Below is a small trained network, with its code and all its weights. Each question gives an input and a target symbol and asks what happens when units are switched off, that is, made to give their printed mean instead of their output.

import numpy as np


def w(rows, s, z=0):
    codes = np.array(rows[::2]) - 128.0
    scale = np.full(codes.shape[1], s)
    scale[-1] = z or s
    return codes * scale


def f(y):
    return y / 2 * (1 + np.tanh(0.7978845608 * (y + 0.044715 * y**3)))


def softmax(a):
    e = np.exp(a - a.max(-1, keepdims=True))
    return e / e.sum(-1, keepdims=True)


def log_softmax(a):
    a = a - a.max(-1, keepdims=True)
    return a - np.log(np.exp(a).sum(-1, keepdims=True))


def net(x, mask):
    ids = ['αβγδεζθλμξπστφψ'.index(c) for c in x.split()]
    T = len(ids)
    res = E[ids] + P[:T]
    u = 0
    for l in range(2):
        q, k, v = (res @ M[l].T for M in (Q, K, V))
        z = softmax(np.where(np.tri(T) > 0, q @ k.T / 3**0.5, -1e9)) @ v
        res = res + np.where(mask[u], z, O[l][:, -1]) @ O[l][:, :-1]
        u += 1
        y = f(res @ A[l][:, :-1].T + A[l][:, -1])
        res = res + np.where(mask[u : u + 16], y, B[l][:, -1]) @ B[l][:, :-1]
        u += 16
    return log_softmax(res[-1] @ U[:, :-1].T + U[:, -1])


Q, K, V, O, A, B = {}, {}, {}, {}, {}, {}
E = w([
[169,149,164,206,94,125,160,159,61],'α',
[47,157,208,73,49,108,180,177,152],'β',
[82,83,114,219,68,109,138,85,85],'γ',
[100,94,113,179,99,117,125,172,8],'δ',
[124,144,116,104,219,237,151,79,145],'ε',
[87,102,146,194,166,158,162,113,51],'ζ',
[109,48,122,230,97,59,120,34,41],'θ',
[185,83,162,96,217,162,138,37,122],'λ',
[69,35,46,137,128,167,120,92,92],'μ',
[101,113,91,126,121,187,129,147,95],'ξ',
[219,84,196,196,105,107,74,108,167],'π',
[150,15,134,112,133,188,111,174,137],'σ',
[188,132,126,94,154,166,127,169,56],'τ',
[72,119,80,152,87,229,199,60,112],'φ',
[140,175,134,204,61,202,211,134,118],'ψ',
],0.015)
P = w([
[44,193,187,147,177,120,188,134,163],'0',
[159,139,105,141,100,141,92,30,78],'1',
[182,152,78,143,104,153,62,35,81],'2',
[206,147,89,154,80,173,78,47,90],'3',
[225,179,79,155,59,162,80,45,73],'4',
[245,166,113,176,66,179,106,68,72],'5',
[254,176,110,179,66,190,105,77,78],'6',
[244,184,126,170,93,185,123,78,53],'7',
],0.0061)
Q[0] = w([
[102,89,167,106,115,176,101,119,97],'L0H0',
[140,134,166,142,54,200,128,95,45],'L0H0',
[241,133,106,158,35,239,119,2,23],'L0H0',
],0.0067)
K[0] = w([
[97,178,186,160,149,94,177,194,107],'L0H0',
[50,187,226,46,72,98,220,219,156],'L0H0',
[3,114,194,73,153,57,190,190,194],'L0H0',
],0.0067)
V[0] = w([
[228,208,117,178,210,196,121,59,138],'L0H0',
[134,9,88,218,145,142,91,102,77],'L0H0',
[108,63,53,84,102,175,171,89,254],'L0H0',
],0.0055)
O[0] = w([
[219,96,38,99,70,181,35,37,142,47],'L0H0',
[197,43,85,122,24,44,254,159,156,40],'L0H0',
[118,37,238,115,95,183,115,94,109,3],'L0H0',
],0.0079,0.0029)
A[0] = w([
[140,89,133,88,121,138,165,237,178,183],'L0N0',
[124,145,111,74,69,179,150,128,185,112],'L0N1',
[166,148,126,127,127,132,187,95,120,97],'L0N2',
[140,104,93,156,77,132,165,97,152,131],'L0N3',
[68,158,168,137,121,142,169,143,148,98],'L0N4',
[182,127,120,166,146,116,129,142,35,227],'L0N5',
[159,103,193,110,184,151,151,130,207,83],'L0N6',
[105,89,203,158,130,91,147,89,169,123],'L0N7',
[132,67,112,188,98,125,68,74,99,176],'L0N8',
[190,123,159,147,156,103,163,155,169,154],'L0N9',
[144,101,186,126,117,122,78,156,228,254],'L0N10',
[134,160,194,124,130,131,102,254,129,129],'L0N11',
[178,110,54,89,86,135,134,118,121,205],'L0N12',
[75,148,66,125,77,176,127,100,111,207],'L0N13',
[153,182,201,170,202,85,70,140,128,93],'L0N14',
[159,175,165,138,115,169,129,182,170,141],'L0N15',
],0.0087,0.0045)
B[0] = w([
[94,101,128,114,219,133,103,141,61,134],'L0N0',
[125,148,125,130,122,94,81,146,125,132],'L0N1',
[150,106,147,154,99,96,110,152,176,144],'L0N2',
[105,137,141,123,123,111,159,124,178,157],'L0N3',
[118,196,115,193,147,148,131,81,59,152],'L0N4',
[183,128,124,103,130,156,141,174,193,245],'L0N5',
[67,109,133,71,140,80,105,96,129,126],'L0N6',
[98,205,118,79,69,73,137,103,111,137],'L0N7',
[152,199,147,78,132,171,136,152,148,190],'L0N8',
[153,97,119,66,112,102,142,147,132,134],'L0N9',
[153,208,99,100,153,80,162,126,2,129],'L0N10',
[117,198,50,108,169,124,145,124,121,168],'L0N11',
[198,88,155,154,177,76,141,116,172,189],'L0N12',
[166,138,196,152,181,135,115,144,147,184],'L0N13',
[113,181,99,96,76,65,93,113,218,175],'L0N14',
[187,158,77,117,93,144,96,109,68,150],'L0N15',
],0.0068,0.012)
Q[1] = w([
[36,126,108,98,137,85,67,134,130],'L1H0',
[188,82,114,29,123,106,176,115,254],'L1H0',
[35,76,91,85,64,94,130,79,111],'L1H0',
],0.0093)
K[1] = w([
[223,112,185,98,137,131,55,96,200],'L1H0',
[1,48,154,121,143,75,105,86,131],'L1H0',
[150,33,175,164,117,137,136,87,185],'L1H0',
],0.0084)
V[1] = w([
[96,127,157,94,72,100,145,6,170],'L1H0',
[184,137,94,65,109,80,116,151,120],'L1H0',
[142,153,123,203,56,132,143,134,166],'L1H0',
],0.011)
O[1] = w([
[97,65,201,140,137,62,93,88,139,3],'L1H0',
[105,246,175,95,166,92,57,232,141,186],'L1H0',
[148,107,105,204,169,95,48,154,65,213],'L1H0',
],0.011,0.0064)
A[1] = w([
[131,163,1,211,153,93,137,133,71,58],'L1N0',
[116,174,132,168,215,170,99,135,179,116],'L1N1',
[139,70,129,127,37,214,130,50,106,20],'L1N2',
[61,130,127,67,176,131,56,184,134,180],'L1N3',
[122,116,179,143,165,61,78,203,170,13],'L1N4',
[88,71,97,158,238,170,191,120,168,254],'L1N5',
[143,76,220,102,92,134,108,65,196,33],'L1N6',
[143,101,89,116,67,131,238,93,133,172],'L1N7',
[212,114,131,133,102,114,154,160,127,104],'L1N8',
[133,58,155,216,126,91,39,103,64,25],'L1N9',
[101,132,103,102,110,117,110,167,63,159],'L1N10',
[132,149,124,149,164,25,66,119,156,115],'L1N11',
[123,8,176,138,86,50,106,81,97,103],'L1N12',
[154,117,106,214,123,202,103,102,74,126],'L1N13',
[100,159,182,16,119,131,119,198,176,215],'L1N14',
[138,180,164,131,106,73,134,98,125,179],'L1N15',
],0.0067,0.0038)
B[1] = w([
[71,63,147,108,174,80,105,70,186,253],'L1N0',
[116,92,181,123,96,99,87,200,60,247],'L1N1',
[140,214,139,37,101,141,22,187,67,172],'L1N2',
[180,178,115,205,56,83,158,107,183,193],'L1N3',
[65,88,80,71,45,223,109,66,132,172],'L1N4',
[189,128,137,115,54,21,145,164,113,164],'L1N5',
[84,138,133,73,252,85,103,163,128,166],'L1N6',
[47,78,99,104,78,70,143,146,132,175],'L1N7',
[2,115,147,114,175,85,134,92,145,192],'L1N8',
[130,164,110,101,199,221,210,89,145,183],'L1N9',
[171,97,168,127,179,123,154,62,181,164],'L1N10',
[78,77,102,129,82,205,109,119,117,189],'L1N11',
[121,136,139,197,144,177,169,233,111,195],'L1N12',
[123,137,118,94,127,76,115,40,54,202],'L1N13',
[173,84,190,215,86,153,189,4,151,225],'L1N14',
[118,94,93,167,152,187,111,151,129,166],'L1N15',
],0.0061,0.013)
U = w([
[129,127,105,139,154,67,35,174,117,239],'α',
[71,163,113,109,161,158,149,83,121,7],'β',
[162,84,141,215,166,113,193,107,113,55],'γ',
[105,134,38,99,178,122,181,141,163,66],'δ',
[105,141,156,27,146,160,97,132,126,20],'ε',
[181,76,101,169,97,51,143,86,157,191],'ζ',
[82,91,99,126,145,222,124,128,148,146],'θ',
[139,101,195,140,170,104,138,90,175,142],'λ',
[116,87,190,127,91,65,149,200,109,175],'μ',
[130,135,44,78,38,160,129,138,58,69],'ξ',
[165,83,180,155,56,127,80,103,123,89],'π',
[120,116,133,111,113,146,194,104,147,68],'σ',
[204,176,142,148,141,187,161,163,125,254],'τ',
[119,133,208,110,144,167,148,150,2,23],'φ',
[175,110,100,141,139,157,111,39,85,36],'ψ',
],0.0055,0.0023)

Each question gives the input, a string of symbols that net reads in full, and the target symbol t.
The units are the heads (3 rows each of Q, K, V and O) and the neurons (one row each of A and B). Each row of codes is followed by its name. A weight is (code - 128) times the scale printed after its matrix; where a second scale follows, it is the last column's (O, A, B and U).
mask holds one flag per unit, layer by layer, with each layer's heads first. A switched-off unit (its flag False) gives its mean, the last column of its rows in O or B, instead of its output. The means were averaged over made-up inputs and are rounded, as every weight is.
A unit's drop is (log p(t) with every unit on - log p(t) with that unit switched off) / (log p(t) with every unit on - log p(t) with every unit switched off).
The circuit of an input: a set's keep is (log p(t) with only the set's units on - log p(t) with every unit switched off) / (log p(t) with every unit on - log p(t) with every unit switched off). Starting from the 12 units with the biggest drops (on a tie, the unit counted first), units are removed one at a time, each time the one whose removal leaves the highest keep (on an exact tie, the one counted first), for as long as the keep stays at least 0.8.
circuit, biggest first: the units of the circuit, biggest drop first
unit that matters most: the unit with the biggest drop
k most important neurons: the k neurons with the biggest drops, biggest first
k most important neurons of layer l: the k neurons of layer l with the biggest drops, biggest first
drop when u is switched off: that unit's drop, to one decimal
input θ γ τ γ, target θ: unit that matters most	L1H0
input σ ξ τ θ π τ ε φ, target σ: 4 most important neurons	L0N0, L1N14, L0N10, L1N7
input σ τ τ φ τ ε, target σ: 3 most important neurons	L0N0, L1N14, L0N10
input τ β φ τ, target τ: circuit, biggest first	L0H0, L1H0, L1N0
input α λ ζ, target α: circuit, biggest first	L1H0, L0H0, L1N14, L1N9
input β ε γ α τ α, target α: 2 most important neurons of layer 0	L0N14, L0N4
input τ τ φ γ α β, target α: 2 most important neurons	L0N5, L0N8
input θ θ ε τ ξ γ λ, target θ: 2 most important neurons	L1N4, L1N11
input θ τ α τ φ α α σ, target θ: 2 most important neurons	L1N4, L1N9
input ξ α μ, target ξ: 2 most important neurons	L1N2, L0N14
input α β θ π, target π: 2 most important neurons	L0N14, L1N14
input ξ τ ε λ ξ γ, target ξ: 2 most important neurons	L1N2, L0N14
input φ β τ θ λ, target λ: 2 most important neurons of layer 0	L0N14, L0N6
input φ α σ σ, target φ: 2 most important neurons of layer 1	L1N2, L1N12
input ψ τ τ μ, target ψ: 2 most important neurons	L0N12, L1N13
input μ ψ ψ τ τ θ τ ε, target μ: unit that matters most	L0H0
input ε α ζ δ τ τ α ξ, target ε: 2 most important neurons of layer 1	L1N2, L1N6
input τ θ γ φ γ, target τ: 2 most important neurons of layer 0	L0N13, L0N8
input γ ψ τ ζ, target γ: 3 most important neurons	L1N12, L1N9, L0N7
input ψ σ ε τ γ τ, target ψ: most important neuron	L1N13
input ξ δ ε τ ξ, target ξ: 2 most important neurons	L1N2, L0N14
input ε δ τ, target ε: 3 most important neurons	L1N2, L1N6, L0N5
input ψ τ β φ μ α, target α: 2 most important neurons of layer 0	L0N14, L0N11
input σ α ε τ α φ θ τ, target σ: 2 most important neurons	L0N0, L1N14
input α ψ μ τ β τ, target τ: 2 most important neurons	L0N11, L0N12
input λ τ λ τ τ, target λ: 2 most important neurons of layer 1	L1N6, L1N14
input τ λ γ τ δ, target τ: unit that matters most	L1H0
input ψ λ ξ δ ψ α, target ψ: drop when L1H0 is switched off	0.9
input τ τ λ, target τ: drop when L0N7 is switched off	0.0
input α τ ε α π φ τ, target α: drop when L0H0 is switched off	0.2
